In the rows, 128 means zero.
Facts:
skenir ρ tukliral; skenir ρ miskan; goplobek ρ dronu; druples ρ gabram; druples ρ flebun; druples ρ duta; voskugu ρ nemi; flatrem ρ pobos; dronu ρ nemi
dronu ρ stagro; dridruk ρ zivas; dridruk ρ skebri; mababruk ρ tritruk; loklager ρ brepli; lipel ρ dridruk; nitos ρ tritruk; kepom ρ tritruk; tiflebim ρ nemi
tusta ρ flebun; zilen ρ zivas; vutun ρ zivas; brobrer ρ skenir; brobrer ρ daskom; laflales ρ divofil; laflales ρ dovi; plebal ρ tritruk; plebal ρ dronu
kobom ρ tukliral; kobom ρ miskan; bibren ρ kluki; pokek ρ nemi; klagro ρ skebri; klagro ρ duta; ditol ρ zivas; stagro ρ nemi; klekli ρ ledil
nupek ρ nemi; nupek ρ tusta; zusa ρ zivas; zusa ρ miskan; kebim ρ goplobek; kebim ρ kapla; gabram ρ gretron; davin ρ tukliral; kluki ρ nemi
flebun ρ ledil; ranagren ρ duta; zivas ρ nemi; grekloduk ρ tritruk; grekloduk ρ loru; lagrin ρ flostokom; pebralus ρ nemi; pebralus ρ stumi; pebralus ρ dokil
pagrim ρ skograk; pagrim ρ davofom; pagrim ρ figem; tromedris ρ stagro; roler ρ bubotrar; noskim ρ tritruk; noskim ρ nemi; noskim ρ zivas; noskim ρ groge
zuflok ρ skenir; kadis ρ davin; kadis ρ pokek; tukliral ρ tritruk; miskan ρ tritruk; miskan ρ nemi; bago ρ nemi; dokil ρ voplo; febril ρ klagro
voplo ρ zivas; skograk ρ zivas; skograk ρ pebralus; pobos ρ stagro; pobos ρ tukliral; pobos ρ groge; pobos ρ duta; daskom ρ davofom; daskom ρ miskan
tapakes ρ nemi; tapakes ρ febril; banem ρ pobos; davofom ρ dronu; debrul ρ banem; ketel ρ flostokom; diflufle ρ davin; diflufle ρ flebun; tistim ρ nemi
gido ρ bubotrar; stozuk ρ tukliral; loru ρ nemi; branan ρ loru; vudrar ρ nemi; bruvatos ρ noskim; bruvatos ρ tistim; bruvatos ρ miskan; satraplur ρ plebal
satraplur ρ tukliral; satraplur ρ klekli; kapla ρ noskim; kapla ρ stagro; drobin ρ groge; drobin ρ duta; graflor ρ bago; graflor ρ groge; vezostul ρ tukliral
vezostul ρ flatrem; sitru ρ ledil; ruplel ρ tritruk; rifi ρ banem; rostok ρ nemi; rostok ρ miskan; trarak ρ zivas; trarak ρ zuflok; tresi ρ vodrira
tresi ρ difles; sesken ρ voplo; sesken ρ nitos; mutrun τ graflor; druples τ pagrim; brepli τ stugri; voskugu τ lipel; stadom τ zodek; mababruk τ branan
loklager τ klagro; lipel τ moklek; tobun τ daskom; vutun τ kikluse; brobrer τ drovim; laflales τ zivas; tofon τ plosan; grekim τ dezus; kikluse τ mutrun
kobom τ vodrira; vozim τ figem; fipli τ tritruk; klagro τ fladal; ditol τ gregrim; klusul τ nemi; nupek τ debrul; zatre τ klekli; flebun τ vozim
bridramil τ brobrer; zodek τ flodre; zivas τ stotir; drovim τ kapla; moklek τ plegepos; grekloduk τ druples; dovi τ pobos; lagrin τ flozo; divofil τ vutun
gregrim τ sitru; pebralus τ vudrar; pagrim τ goplobek; tromedris τ nupek; stugri τ vezostul; tizol τ tromedris; noskim τ loklager; zuflok τ grekim; dezus τ tizol
tukliral τ dridruk; depon τ zuflok; bago τ flebun; gretron τ depon; flozo τ kluki; skograk τ klusul; pobos τ skisek; daskom τ fipli; tapakes τ rostok
davofom τ noskim; debrul τ tapakes; vodrira τ dovi; tistim τ tobun; branan τ giplum; figem τ grekloduk; vudrar τ brepli; plegepos τ fakuflo; satraplur τ bridramil
drobin τ sumas; graflor τ ditol; sumas τ gretron; fakuflo τ lagrin; stotir τ kobom; flodre τ konugrol; goplobek Φ bibren; goplobek Φ stozuk; druples Φ nemi
druples Φ stozuk; brepli Φ zusa; brepli Φ tofon; dridruk Φ ruplel; mababruk Φ vozim; lipel Φ vozim; kepom Φ kibra; kepom Φ vozim; triklom Φ kibra
triklom Φ dezus; triklom Φ bibren; triklom Φ tresin; tiflebim Φ stozuk; tiflebim Φ groge; tiflebim Φ vozim; vutun Φ gabram; vutun Φ brepli; vutun Φ vozim
fegil Φ vozim; laflales Φ moklek; laflales Φ vozim; fladal Φ stozuk; fladal Φ zuflok; grekim Φ skebri; grekim Φ miskan; plebal Φ lizo; plebal Φ bibren
plebal Φ zusa; bula Φ banem; bula Φ kepom; bula Φ tofon; bula Φ vozim; konugrol Φ gabil; konugrol Φ tofalu; nemi Φ zusa; nemi Φ saklumi
nemi Φ vozim; bibren Φ vozim; pokek Φ nupek; pokek Φ tukliral; tritruk Φ kadis; tritruk Φ vozim; fipli Φ zatre; fipli Φ pebralus; klagro Φ brepli
klagro Φ kapla; ditol Φ duta; stagro Φ tritruk; stagro Φ bibren; klekli Φ vatrim; stumi Φ bibren; stumi Φ banem; stumi Φ skebri; stumi Φ bruvatos
nupek Φ stozuk; zusa Φ vozim; zatre Φ bibren; zatre Φ vozim; davin Φ biflaki; kluki Φ sesken; flebun Φ rifi; feli Φ groge; flostokom Φ bibren
flostokom Φ zusa; zodek Φ rifi; zodek Φ mababruk; zodek Φ vozim; ranagren Φ kibra; zivas Φ zatre; zivas Φ banem; drovim Φ groge; moklek Φ bibren
moklek Φ vozim; dovi Φ tapakes; gabil Φ skebri; gabil Φ vozim; sotro Φ lagrin; sotro Φ vozim; lagrin Φ zatre; gregrim Φ lizo; pebralus Φ zusa
pebralus Φ banem; tromedris Φ zusa; tromedris Φ vozim; zuflok Φ ruplel; zuflok Φ vozim; dezus Φ zusa; dezus Φ groge; depon Φ tukliral; miskan Φ rifi
miskan Φ vozim; bago Φ vozim; gretron Φ bibren; gretron Φ rifi; gretron Φ daskom; febril Φ pilo; flozo Φ rifi; flozo Φ pokek; skograk Φ davin
pobos Φ rifi; biflaki Φ nupek; biflaki Φ pebralus; daskom Φ bibren; tresin Φ bruvatos; tresin Φ vozim; tapakes Φ groge; skebri Φ vozim; vatrim Φ zatre
vatrim Φ ruplel; vatrim Φ bibren; ketel Φ vatrim; ketel Φ zuflok; diflufle Φ skebri; vodrira Φ nupek; vodrira Φ drovim; vodrira Φ vozim; groge Φ rifi
gido Φ kibra; gido Φ pokek; stozuk Φ rifi; stozuk Φ vozim; loru Φ bibren; branan Φ rifi; branan Φ groge; figem Φ vodrira; grutrubes Φ pilo
grutrubes Φ lagrin; grutrubes Φ kapla; grutrubes Φ stozuk; vudrar Φ kapla; bruvatos Φ bibren; satraplur Φ fegil; duta Φ fegil; duta Φ rostok; kapla Φ zodek
kapla Φ fegil; drobin Φ groge; giplum Φ pokek; sumas Φ bago; sitru Φ zatre; sitru Φ bibren; sitru Φ tofalu; ruplel Φ kibra; ruplel Φ vozim
rifi Φ bibren; rifi Φ vozim; kibra Φ rifi; kibra Φ vozim; fakuflo Φ sitru; trarak Φ ranagren; pilo Φ dronu; pilo Φ vozim; sesken Φ zusa
sesken Φ mababruk; flodre Φ sotro; skenir Δ c; goplobek Δ f; mutrun Δ d; druples Δ a; brepli Δ f; voskugu Δ c; flatrem Δ d
stadom Δ b; dronu Δ f; dridruk Δ b; mababruk Δ b; loklager Δ e; lipel Δ a; nitos Δ a; kepom Δ d; triklom Δ d
tobun Δ g; tiflebim Δ g; plosan Δ e; tusta Δ a; zilen Δ f; vutun Δ f; fegil Δ f; brobrer Δ e; laflales Δ f
fladal Δ a; tofon Δ g; grekim Δ e; ledil Δ g; plebal Δ f; kikluse Δ b; bula Δ a; konugrol Δ f; nemi Δ d
kobom Δ d; bibren Δ c; pokek Δ d; tritruk Δ b; vozim Δ f; fipli Δ c; klagro Δ e; ditol Δ d; klusul Δ b
stagro Δ e; klekli Δ g; stumi Δ e; nupek Δ d; zusa Δ b; zatre Δ d; kebim Δ e; gabram Δ a; davin Δ d
kluki Δ b; flebun Δ d; saklumi Δ a; bridramil Δ c; feli Δ d; flostokom Δ a; zodek Δ b; ranagren Δ a; zivas Δ g
drovim Δ d; moklek Δ b; grekloduk Δ d; dovi Δ g; gabil Δ f; sotro Δ f; lagrin Δ f; divofil Δ c; gregrim Δ f
pebralus Δ a; pagrim Δ d; tromedris Δ c; stugri Δ b; tizol Δ c; bubotrar Δ b; roler Δ d; noskim Δ d; zuflok Δ e
kadis Δ e; dezus Δ f; tukliral Δ d; depon Δ f; miskan Δ c; bago Δ f; dokil Δ e; gretron Δ b; febril Δ a
voplo Δ d; flozo Δ f; lizo Δ b; skograk Δ b; pobos Δ g; biflaki Δ d; daskom Δ a; tresin Δ a; tapakes Δ a
banem Δ f; davofom Δ b; skebri Δ e; vatrim Δ c; debrul Δ f; ketel Δ g; diflufle Δ f; vodrira Δ c; tistim Δ a
groge Δ f; skisek Δ a; gido Δ c; stozuk Δ e; tofalu Δ b; loru Δ b; difles Δ b; branan Δ b; figem Δ a
grutrubes Δ e; vudrar Δ e; bruvatos Δ a; plegepos Δ b; satraplur Δ d; duta Δ e; kapla Δ c; drobin Δ f; giplum Δ b
graflor Δ f; sumas Δ a; vezostul Δ b; sitru Δ b; ruplel Δ d; rifi Δ c; kibra Δ f; rostok Δ c; fakuflo Δ e
trarak Δ g; pilo Δ e; tresi Δ d; stotir Δ e; sesken Δ c; flodre Δ f

Known rows:
kobom: [111 146 118 141 126 157 111 143 104 109 138 143 146 117 151 142 117 123
 128 136 128 114 143 130 120 142 116]
klagro: [121 133 152 122 148 123 143 152 138 116 134 113 136 120 113 125 146 130
 132 117 132 117 118 130 147 153 133]
voskugu: [118 127 106 144 119  97 114 132  86 139 163 176 109 108 154 143 143 103
 121 125 180 102 150 101 161 128 137]
tusta: [137 120 108 136 118 133 120 113 114 129 138 169 121 122 143 128 103 109
 128 133 140 117 148 116 133 121 116]
sitru: [149  97  95 109 136 148 111 101 150 111 112 149 133 150 108 128 108 142
 135 129 133 139 101  96  98 135 140]
mababruk: [146  92  96 126 146 124 116 119 123 107 106 156 144 151 109 113 115 129
 123 134 145 158 118 132 121 118 137]
branan: [138  91 104 129 133 136 107 128 136 128 113 157 140 138  99 115 113 131
 128 117 124 163 114  97 111 135 139]
rostok: [128 110 183 139 114  78 136 120  71 119 218 156  93 160 124 116 129  92
 135 154 171 123 123 127 176 139 143]
saklumi: [141 106 113 130 123 109 122 101 126 129 117 143 121 154 137 124 117 120
 124 129 137 130 130 133 140 105 142]
flozo: [119 153 160 122 123 140 123 157 150 138 123  83 143 114 125 132 147 133
 124 107 101 140 121 122 118 146 129]
biflaki: [121 136 138 140 120 140 118 135 134 140 117 112 136 135 133 135 132 141
 128 130 100 132 129 133 131 127 136]
nupek: [120 132 167 148 105 135 113 139  95 123 170 123 126 154 121 130 134 125
 129 167 117 173 118 146 123 135 138]
pagrim: [103 148 124 130 122 149 103 146 112 112 124 135 142 121 151 147 104 121
 129 141 133 108 144 127 114 144 111]
brepli: [153 195 142  94 112 121 213 142 176 112  74 102 133  92 137 145 114 117
 118 150  65 125 105 156 189 132 159]
skebri: [131 156 145 116 128 111 138 123 146 116 122  94 126 132 140 141 145 128
 123 131 138 129 123 149 142 118 139]
graflor: [115 170 137 121 130 153 124 149 110 100 152 122 151 101 149 139 136 122
 125 125 136 120 137 132 106 156 111]
duta: [121 145 157 124 141 114 152 147 136 115 120 106 136 120 125 115 137 121
 128 115 128 113 131 146 157 141 122]
grutrubes: [115 134 152 124 139 121 143 153 138 135 127 105 130 117 107 121 148 137
 134 117 120 118 112 126 147 150 132]
gregrim: [117 162 138 113 138 149 138 132 143 116 124  90 134 110 134 143 146 140
 131 125 122 116 115 132 110 145 123]
tromedris: [124  98 161 144 123  84 136 130  91 146 201 147  86 139 108 128 150 122
 140 154 163 126 114  99 174 146 156]

Rows:
No name comes twice in this set of rows, the named rows included.
[132 119  96 138 124 132 121 120 105 134 127 176 121 117 139 126 111 109
 127 128 143 120 149 122 135 118 114]  tistim
[121 164 154 120 135 125 136 144 130  96 130  96 149 129 139 132 144 128
 122 127 131 133 125 156 124 136 131]  dronu
[129 147 150 129 122 110 117 142 124 109 148 110 142 137 141 145 151 127
 122 126 147 144 126 127 124 132 155]  stozuk
[159 169 138 139 135 172 133  70 233 188  48  94 111 135 128 103 115 135
 140 106  80 146 164 154 200 114  71]  dovi
[156 106  99 121 134 120 115  98 126  95 111 149 145 163 123 128 110 123
 121 136 149 163 120 134 101 103 145]  zusa
[132  86 115 135 137 119 130 121 137 148 112 143 115 137 101 113 125 135
 136 122 123 120 114 108 151 128 141]  bula
[ 93 104 121 115  93 122 150 151  57 138 150 118 119 106 149 114 112 122
 103 121  67  79 106 153  48  93 113]  roler
[122 144 144 145 104 134 104 146 130 137 126 118 146 135 144 138 128 128
 121 123 105 146 138 131 129 126 137]  pokek
[158  80 115 122 130 121 174 119 175 162 117 146 120 121  69 117 103 158
 147 150 118 158 144 124 102 108 118]  gretron
[122 158 147 117 123 137 136 129 126 121 152 118 127 105 148 134 126 115
 128 122 133 107 142 128 120 139 110]  plosan
[112 118 131 147 146 134 128 165 114 109 123 137 153 134 119 123 138 135
 132 126 126 123 119 145 148 142 139]  satraplur
[ 86 123 153 130 173 139  64 109 123 126 152  44 133 159 133 109 181 162
 136  89 181 121 143 159  57 121  76]  lagrin
[116 131 153 129 146 120 132 161 119 104 144 124 147 122 120 123 144 126
 128 116 143 121 118 126 141 156 139]  vudrar
[126 143 139 124 133 116 127 138 117 104 144 110 139 131 143 147 146 124
 124 134 152 132 127 132 123 134 146]  kadis

Now the same objects, written a new way:
Known rows:
skograk: [145 122 136  94 198 134  93  99  84  61 106 124 167 130 159 126  99 153
  69 140 100 102 141 165  41 123 121 161 110 220 117 110 129 118 127 117
  64 161 156 102 154 139]
tukliral: [104 138 136 158  84  94  99 137 101 118 149 119  95  87 122 143 169 147
 108 155 105 125  99 146 198 115 118 166 111 151 109 123 135 110 108 136
 131 120 118 122 211 135]
skenir: [ 70 134 130 160 141 124 146 105 148 138 117 125 133 102 118 150 118 115
 101 116 128 109 169 132  90 118 130 117 125 100 129 136 127 108 152 138
 158 125 132  87 127 134]
satraplur: [191 127 134 104 119 143 103 146 123 123 120 123 165  95 116 116 119 135
 120 115  96 123  93 113 143 123 120 116 117 140 115 120 118 147 109 127
 136 133 118 126 161 114]
stozuk: [100 130 132 115  96 135 131 139 137 140 114 119 133 105 127 117 127 144
 152 124 109 111 149 137 139 117 125 134 120 122 111 117 122 138 137 133
 138 107 123 134 146 116]
tistim: [108 142 129 129 109 125 150 133 135 128 122 120 128 101 129 131 115 133
 116 120 113 106 149 148 110 119 139 124 122 147 125 138 131 139 127 137
 138 128 135 104 130 128]
voskugu: [ 90 133 137 136 148 122 150 114 157 125 119 116 154 100 111 143 105 128
  95 114 128 110 168 138 106 122 131 127 122  90 117 125 134 111 145 137
 175 115 123  80 126 138]
lipel: [116 142 132 111 110 134 141 137 139 122 120 113 157 102 128 114  90 128
 117 110 121 106 152 141 111 121 135 127 128 132 113 103 133 128 135 139
 149 124 124 112 122 127]
stadom: [154 135 129 120 146 119 131 141 129 102 139 125 133 106 124 127 136 126
 102 130 106 121 118 132 126 127 138 139 127 151 125 130 125 108 114 140
 124 145 133 110 139 144]
zodek: [150 134 130 117 145 119 133 141 127 102 140 123 128 105 124 126 134 123
 104 128 106 119 115 130 126 125 138 138 126 147 125 128 126 111 109 142
 120 142 134 112 133 145]
tapakes: [114 141 128 125 112 129 142 145 139 139 126 123 146 103 120 116  98 136
 121 123 120 115 148 148 119 120 136 127 127 115 113 113 132 139 135 137
 151 124 129 115 117 121]
febril: [100 139 122 134 112 137 133 128 132 139 124 124 126 104 134 124 116 116
 128 115 112 106 149 138 108 117 135 112 126 137 128 126 122 131 139 135
 132 131 138 118 120 125]
debrul: [122 125 121 107 148 132 133 128 144 124 135 122 138 102 102 125 128 148
 116 134 128 122 141 138 155 128 135 131 126  93 113 117 129 138 131 124
 138 110 137 108 125 116]
stagro: [ 92 139 128 121  87 143 134 139 128 151 113 125 134 106 137 120 122 127
 149 124 113 103 142 138 110 114 122 127 121 138 127 111 119 133 133 131
 129 120 136 124 141 113]
dokil: [ 90 140 132 137  85 129 143 137 128 142 106 125 119 105 136 133 130 124
 146 120 105 101 143 138 101 114 129 132 118 151 126 123 122 139 123 134
 138 122 123 118 154 118]
voplo: [122 132 137 125 107 128 125 144 115 119 119 129 121 110 138 129 152 119
 134 129  92 113 108 120 125 116 116 143 122 158 130 108 115 121 118 137
 125 140 117 118 173 134]
bubotrar: [143 144 119 153 137 114 107 130 120  97 147 134 117 108 134 127 162  81
 115 134 127 105 125 117  94 124 138 143 123 165 139 160 111  85  97 146
  97 144 148 120 135 141]
gido: [ 92 142 132 180 151 115  96 112 153 130 136 119 180 104 110 137  99  92
 112 127 158 102 181 128 108 122 131 143 118  67 109 132 121  84 136 143
 144 106 145 116 109 142]
stugri: [150 134 127 118 147 119 131 141 126 104 140 125 126 107 125 127 138 119
 101 127 105 119 116 129 134 126 137 141 128 154 123 128 126 110 111 141
 119 139 134 109 139 142]
saklumi: [ 91 134 122 133 116 119 162 126 145 122 120 118  96 107 120 135 157 129
 136 125 115 104 167 140 130 122 141 137 124 142 126 158 125 134 130 144
 132 112 123 121 129 127]

Rows:
No name comes twice in this set of rows, the named rows included.
[126 116 129  90 160 140  93 108  91  83 106 123 129 127 147 120 148 153
 111 152  98 101 126 151 100 121 112 162 110 197 115 116 118 124 126 111
  70 131 144 125 179 121]  davin
[103 142 129 127 121 124 154 128 132 123 112 121 129 104 133 132 118 132
 113 120 115 102 151 154  85 119 137 132 121 157 128 138 132 134 124 136
 139 130 139  99 134 125]  pebralus
[151 129 134 110 152 118 142 149 129 103 136 123 134 108 122 127 134 138
 106 125  97 126 119 131 142 125 134 141 130 139 117 110 129 127 123 144
 134 140 130 113 134 145]  mababruk
[119 139 128 170 136 112  80 132 102 116 157 126 138 101 130 126 120 114
  99 138 105 125 122 137 154 116 125 145 123 137 107 105 127  94 128 143
 106 146 131 129 151 155]  giplum
[247 125 149 125 117 139  87 137 131 135  99 124 172  83 113 126 106 153
 111  90  88 123  91 100 124 124 125  88 107 160 103 170 109 175 101 139
 108 147  93 130 185 113]  ditol
[113 136 138 107  96 131 150 142 138 134 106 117 147 102 125 123 119 147
 139 121 112 109 143 146 129 119 131 139 117 132 116 122 128 145 124 132
 146 107 128 118 151 111]  brobrer
[109 144 130  98  78 146 136 141 133 124 115 115 151  99 133 100 119 122
 134 116 132  98 134 137 113 123 127 134 124 134 121  94 124 117 119 127
 153 109 132 115 144 107]  fakuflo
[131 129 127 122 149 114 142 138 135  97 137 124  98 113 127 133 173 118
 121 130 101 117 128 120 140 124 137 144 130 154 127 139 122 110 122 146
 121 140 124 120 141 145]  tofalu
[156 118 133 169 145 122 116  92 165 124  89 112 139  80  86 162 127 133
  99  82 100 114 178 107 117 127 136  77 107 109 117 226 120 175 137 140
 175 124  83 100 142 122]  rostok
[109 139 128 128  90 143 124 139 130 146 114 124 141 104 131 115 120 125
 149 124 118 105 142 135 115 117 124 127 119 131 123 117 117 129 128 129
 134 117 134 134 141 110]  grutrubes
[124 143 124 124 117 130 137 138 136 135 127 128 154 102 120 116 100 126
 121 121 128 110 146 144  97 121 141 127 127 125 122 119 127 133 122 134
 139 128 145 110 113 116]  sumas
[122 143 128 114  88 144 135 136 130 145 118 126 142  97 128 117 116 136
 132 121 119 104 126 143 109 119 127 119 118 143 128 126 122 135 121 126
 141 118 137 115 146 101]  klagro

